Each row of numbers belongs to one of the objects below and depends on some of the facts about them. Some rows are named. Which object is each other row?

Some rows with their names:
[ -2  11 -27 -10 -13  10  -8   3 -20 -20 -12  33 -14 -24 -22  -3   7  21
 -26 -15  -8   0 -28 -13  54  -5 -11  62]: dulimar
[  1   6 -30 -10   1   4 -15 -21 -12   1 -11  32 -18 -23 -20  -6   9  -7
 -30  48  -2  -3 -19 -14 -26  26 -21  38]: figres
[ -2   4 -26  -9  19   5  18  19 -15 -20 -13  -7 -16 -20 -22  10  11  26
  -1 -15 -10   5 -26   4 -26  -9  -3 -13]: lesor
[ -5  -2  -7 -11  40  -3  15  26 -13 -32 -11  -8 -22 -20 -22  -1   9  10
  -4 -18  -4   0 -24   4 -27  -8  -3 -10]: bople
[ -3   6  16  -5  32  11 -14  53 -26  19  25 -39 -17  -6 -24  -9  43 -44
  34  -6  -6   2   1 -13   1  -8 -15  33]: beguskun
[ -6   1   6  -7  11  -8  16 -25 -20 -34 -12 -12 -12 -21 -21  -9  10  17
 -26 -10   1  -2 -25  33  -2  -5   2   5]: numuba
[ 89  -6 -31  31  13 -10 -15 -17 -17   5  -9   8  43 -11  32   2  13 -13
 -19  32  -3   2 -26 -16 -32  -8 -14 -13]: sketrerem
[ 51   3 -30  11 -18  -9  -8 -18 -15 -28 -11 -30  30 -19 -17  -1  13 -19
 -27 -20  -7  -5 -25 -12 -20  -3 -14 -14]: dramur
[  1  12   0  -6 -12  -2 -19 -20 -18 -28  -8 -11 -19 -15 -25 -14   5  16
 -27 -20  -3  -2 -26 -15 -20  -1 -15 -15]: zeplin
[ 25  22  -9  -9 -23 -11 -17   3  26 -33 -15  -3   2 -17 -19  -2   8 -41
 -10 -13 -10  10 -11 -16  -1   0   3  -9]: guvegrim
[ -3   7  13  -8  -6   5 -16  -8   7 -21  31 -38 -19 -10 -18  -8  36 -44
 -27 -14   0   1  -8 -20   3  -7 -20  20]: gose
[ 92   0 -11  -7   9  -5 -15 -23  10 -13  -8 -24   9 -13 -17  -4  10 -45
  -2  -7   4   1 -26 -14 -19  -6 -10  14]: skubar
[  3  -1 -22  11 -13 -12 -11 -22 -24 -30 -11  31  36 -14  49   2  26  91
 -28 -14  -9  -5 -26 -12 -24  -6 -17  -8]: miples
[ -6  13 -22  -6 -17  10 -15 -12  37 -30  -4 -38 -19 -23 -14 -13   1  29
  11 -16   2  15  -7 -16 -19  -7  17   7]: votrem
[  2   6  26  -5  18 -14 -16  -4  -6  62 -11 -44 -21 -17 -21  45  16 -29
 -23  10   8   2  17 -15   2  -7   4  21]: nonis
[  1   9  40  -5  10 -15 -17  23   3  45   5 -43 -19 -13 -20  35  15 -39
 -22   0  14  -2  31 -23  14  -7   3  44]: flotu
[ -1  -4 -14  -5 -18  -7 -16 -15   3 -11 -13 -48 -21 -21  34 -10  12  12
 -12  34  14   0 -26  10  -4   6  49   1]: vepipul
[ -3   4  44  -7 -21 -12 -22  22   6 -31 -12  -8 -17 -21 -20  -5   9 -45
  -2  65  19  -1 -22   0  10  -2  22  -8]: brodolas
[ -4   4   3 -13 -25 -10  35  12  -3 -13   9 -50 -16   5 -15 -11   4 -35
  -9 -15 -10  -6 -22  -3 -28   2 -16  23]: klesto
[ -8   6   8 -12 -30 -12 -14 -12   6 -29  -7 -39 -17  21 -21  12   6 -15
  62 -11  11  43  32   7   3  -5  -5  33]: zudir
[ -7  11  17 -14 -18  -9 -19 -19 -19 -12  -3 -43 -18  29 -14  45  25 -46
  20 -16  -6  -4 -10 -19  14  -6 -15   5]: klefi
[ -1  11   7  -9 -15  22 -17  26 -10 -22 -12  -7 -24   4 -17  -7   6 -42
 -35  17   9  -2  21 -13 -31   4 -18  93]: kugas
[  2   5 -23 -11 -20  -6 -15 -25 -15 -26 -16  43   6 -13 -10  97   6 -22
  35  -5  -2   2 -29  -1 -20  -1 -14 -16]: nuklos
[  1   6 -13 -14 -17  -9 -16 -25 -21 -29 -18  34  -1 -25 -16  90  12 -35
  44 -11   6  13 -20  -1 -18  -2 -13 -10]: logiskal
[  5  -3  40   4 -12 -12  -8 -10   9 -28 -14 -22 -21 -23 -18 -12  10  54
 -26   4  -5  -3 -23  21   0  -3 -14 -14]: vofir

There are 3 kinds of fact about the objects: terenik, bukem, zugesa.
(beguskun, terenik, bople); (brodolas, terenik, teklo); (brubravam, terenik, zeplin)
(dedros, terenik, putrizur); (deskar, terenik, muplak); (dolu, terenik, plefle)
(dramur, terenik, zeplin); (dulimar, terenik, tipumak); (figres, terenik, tipumak)
(flaskupal, terenik, numuba); (flazo, terenik, grila); (flotu, terenik, stobru)
(flubu, terenik, bople); (flutu, terenik, bople); (fuplak, terenik, vofir)
(gafas, terenik, gobul); (gataskur, terenik, dramur); (geru, terenik, plefle)
(gidri, terenik, zeplin); (gobul, terenik, fiti); (gose, terenik, zeplin)
(grada, terenik, miples); (grive, terenik, bople); (gumi, terenik, brubravam)
(guvegrim, terenik, dramur); (klafler, terenik, plupogrik); (klefi, terenik, gobul)
(klesto, terenik, fiti); (klumuk, terenik, klesto); (kora, terenik, teklo)
(kotafla, terenik, putrizur); (kugas, terenik, tipumak); (lesor, terenik, bople)
(logiskal, terenik, gobul); (lolok, terenik, dramur); (miples, terenik, zeplin)
(muplak, terenik, zeplin); (nedi, terenik, dramur); (nonis, terenik, stobru)
(nugran, terenik, putrizur); (nuklos, terenik, gobul); (pagren, terenik, klesto)
(paplo, terenik, putrizur); (plabral, terenik, miples); (plabril, terenik, rinik)
(plefle, terenik, vofir); (plemaskil, terenik, dulimar); (plestak, terenik, bople)
(plibas, terenik, gidri); (plipo, terenik, flaskupal); (plupogrik, terenik, grila)
(raflin, terenik, vofir); (sato, terenik, bople); (sketrerem, terenik, dramur)
(skubar, terenik, dramur); (skubra, terenik, plefle); (stobru, terenik, grila)
(stozak, terenik, gidri); (stutra, terenik, brubravam); (teklo, terenik, putrizur)
(torune, terenik, rinik); (tuki, terenik, klesto); (tuploskas, terenik, bople)
(vepipul, terenik, teklo); (visin, terenik, brubravam); (votrem, terenik, miples)
(zani, terenik, grila); (zegos, terenik, teklo); (zeronom, terenik, tipumak)
(ziklu, terenik, bople); (zole, terenik, zeplin); (zonalo, terenik, putrizur)
(zudir, terenik, gobul); (beguskun, bukem, a); (brodolas, bukem, b)
(dedros, bukem, c); (deskar, bukem, c); (dolu, bukem, f)
(figres, bukem, e); (flazo, bukem, a); (flotu, bukem, a)
(flubu, bukem, b); (flutu, bukem, d); (fuplak, bukem, a)
(gafas, bukem, b); (gataskur, bukem, f); (geru, bukem, a)
(gose, bukem, a); (grada, bukem, a); (grive, bukem, e)
(gumi, bukem, a); (guvegrim, bukem, b); (klafler, bukem, a)
(klefi, bukem, a); (klumuk, bukem, e); (kora, bukem, a)
(kotafla, bukem, c); (kugas, bukem, e); (logiskal, bukem, b)
(lolok, bukem, a); (nedi, bukem, b); (nonis, bukem, a)
(nugran, bukem, d); (nuklos, bukem, b); (pagren, bukem, c)
(paplo, bukem, c); (plabral, bukem, f); (plemaskil, bukem, e)
(plestak, bukem, e); (plibas, bukem, e); (plipo, bukem, f)
(raflin, bukem, a); (sato, bukem, d); (sketrerem, bukem, d)
(skubar, bukem, d); (skubra, bukem, b); (stozak, bukem, d)
(stutra, bukem, e); (torune, bukem, c); (tuki, bukem, a)
(tuploskas, bukem, e); (vepipul, bukem, c); (visin, bukem, f)
(votrem, bukem, c); (zani, bukem, c); (zegos, bukem, b)
(zeronom, bukem, d); (ziklu, bukem, c); (zole, bukem, f)
(zonalo, bukem, b); (zudir, bukem, c); (beguskun, zugesa, tuploskas)
(brodolas, zugesa, vepipul); (brubravam, zugesa, zole); (dedros, zugesa, zonalo)
(dolu, zugesa, geru); (dramur, zugesa, gidri); (dulimar, zugesa, figres)
(flotu, zugesa, nonis); (flubu, zugesa, ziklu); (flutu, zugesa, sato)
(fuplak, zugesa, raflin); (gafas, zugesa, logiskal); (gataskur, zugesa, guvegrim)
(geru, zugesa, skubra); (gidri, zugesa, miples); (gobul, zugesa, klesto)
(gose, zugesa, muplak); (grada, zugesa, votrem); (grive, zugesa, lesor)
(gumi, zugesa, stutra); (guvegrim, zugesa, skubar); (klefi, zugesa, gafas)
(klumuk, zugesa, pagren); (kotafla, zugesa, dedros); (kugas, zugesa, zeronom)
(lesor, zugesa, flubu); (logiskal, zugesa, nuklos); (lolok, zugesa, sketrerem)
(muplak, zugesa, brubravam); (nedi, zugesa, lolok); (paplo, zugesa, kotafla)
(plestak, zugesa, flutu); (plibas, zugesa, stozak); (plupogrik, zugesa, zani)
(raflin, zugesa, plefle); (skubar, zugesa, nedi); (stobru, zugesa, plupogrik)
(stutra, zugesa, visin); (teklo, zugesa, nugran); (torune, zugesa, plabril)
(tuki, zugesa, klumuk); (tuploskas, zugesa, grive); (vepipul, zugesa, kora)
(votrem, zugesa, plabral); (zani, zugesa, flazo); (zegos, zugesa, brodolas)
(zeronom, zugesa, dulimar); (ziklu, zugesa, plestak); (zole, zugesa, dramur)
(zonalo, zugesa, teklo); (zudir, zugesa, klefi)

Which object is each row?
[  1   0   8  -8 -24  -9 -18   7   0  29  35 -44 -13  54 -12  -5   3 -44
  14 -13  -7  -6 -25 -15  -9  -1 -13  30] : tuki
[ -6   2   4 -12  18  -8  18 -19 -13 -31 -16 -18  -4 -29 -21 -11  29   7
 -27  -3   2  -1 -20  69  -1  -3   5   5] : flaskupal
[  0   1  50 -13  -2   3 -17  13  36  20  10 -39 -15  10 -23 -10  46 -36
 -13  11  -4  -3   6  -4  26  -8 -15   7] : fuplak
[ -8  -1  66 -10 -22  -7   6  38   9  -8 -10 -44 -22 -19 -15  38   7  13
 -30 -21  31   5  21 -15   6  -6  29  58] : stobru
[  0  11  31  10 -21   5 -14  26 112 -33  23 -39 -19  18 -17 -10  39 -17
 -12  24  -5  -1  54  31 -17  -9  -7  21] : dolu
[ -6   2 -22 -15 -17 -18 -15 -18  22  45 -13 -43 -18 -20 -19  18   4  46
 -21 -16  22   0  16 -15 -25  -8  41  12] : zani
[ -3   0 -21 -10  30 -12  -9 -23 -21  41  -4 -13 -15 -14  45  15   7  69
  35  -1   0  -3 -31  40 -29   7  16 -16] : ziklu
[ -2   4  47  18 -27  10  -9  -3  67 -16 -16 -35 -23 -24 -17  -6  33  59
 -33  12  -5  -3 -24  34   1  -7 -22 -12] : plefle
[ -1  11  15 -10  41  -4 -19 -20 -18  49 -15 -42 -18 -13 -18  30  16  -4
 -29  28  -5  -4   7 -13  -7  -5   2  -7] : klafler
[ 21   8 -31  45  54 -10  18 -16 -18  55 -10  52  15 -17  77  39  37  71
  37  70  -6   2 -16   1 -23   7 -15 -13] : flutu
[ 21  10 -32 -14 -17 -16 -18 -21   9 -25 -15  21  19 -22 -19  14  11 -43
 -21   4  -6   4 -31 -14 -21  -7  -8 -11] : nedi
[ -6  20 -28   0 -18 -13 -17 -15  31 -28  -8  -7  13 -19  18   8  31  -8
 -25  -7  -9  -7 -14 -22 -28  -7  -7  -4] : zole
[  0   1  -6  -5 -19 -12  -3 -23 -22 -32 -12 -27 -17 -16  46  -6   7  33
 -31  66   5   7 -26 -17  -3  -3   9 -12] : teklo
[  0  -3   3 -11 -24  -3 -15  23  18 -25 -13 -42 -23 -10 -19 -16   6 -13
  -1   2  21   1   0   8  17  -8  39  51] : paplo
[ -2   3   7  -1 -27 -10  15 -19 -19 -32 -16 -25 -17 -13 -27   3   9   3
 -29 -18  -9   0 -27  -9 -13  -3 -20  -6] : fiti
[ -1   1  10 -13  -7  -9   6  -8 -16 -37 -12 -17 -22 -18 -20 -14  -1  25
 -28 -12  -9  -1 -27  -2   2  -4 -11  -1] : rinik
[ 25  -3  -7   5 -21 -12  -5 -20 -16  11 -12  12  -8 -16  79   1  10  39
  -7 100  33   1 -21 -13 -32  -6 -13 -11] : nugran
[  0  11 -30  -9  23  -9  -1 -21 -19 -26  -8 -10 -10  -4 -21   6  42 -33
 -20  30  -4   0  31  66 -30  -5  14  20] : plipo
[ -5   0  -7 -12 -24  -3 -18   5  11 -16 -13 -38 -22 -20  -6 -16   9  -2
  -4   8  14  -5 -11  15   2   1  38  28] : kotafla
[ 52  19 -27 -12 -25   4 -17  16  56 -32  13 -42  -8 -19 -22  -9   8 -46
 -31 -18  -4  -4  48 -17 -15  -2  16  47] : gataskur
[ -6   0  11  -8 -21  27 -14 -13   3 -31   6 -22 -18 -23 -22 -12   3 -27
 -27  -2   3   6  -1  -9 -23  -4 -20  15] : stutra
[ -7   2  47 -14  -9   0 -15  -6  63  33  -4 -46 -21  -5 -22  -7  61  -9
 -25  31  -6   2  -8   5  26  -6 -15 -14] : geru
[ -5   6  43 -10 -21 -13 -21  -4  78  -7 -10  16 -10 -18 -24   8  32  -3
   5  54  -1   0 -14  43 -12  -9 -17 -12] : skubra
[  0   2   3 -18  20  37 -23  38 -19  -8 -10 -23 -17 -23 -19 -14   5 -41
  12  20  -9  -3   6  -5 -22  11 -12  26] : tuploskas
[ -3   2 -32 -10   4 -12  -9  -6 -24  13 -14  53 -13 -20 -12  51  24 -16
  45  37 -12  -3 -30  26 -29  -4  -7 -12] : flubu
[ -7  -1  -6 -14 -22  -9 -15 -22 -20   9 -14 -40 -20 -16  52  -6  22 -28
 -38  98  -1   2 -23 -18   5   3  -8 -12] : kora
[ 15   0 -24  60  59 -13  18 -15 -15  64 -11  67  36 -19 100  49  44  85
  23  81  -7   4 -23  -4 -26  -1 -20 -10] : sato
[ -8  -2  20 -10 -22   5  -5  12 -16 -35 -11 -33 -15 -17 -12  -9   8  -6
 -32 -17  -3   1 -20  -3  10  -4 -10  36] : plabril

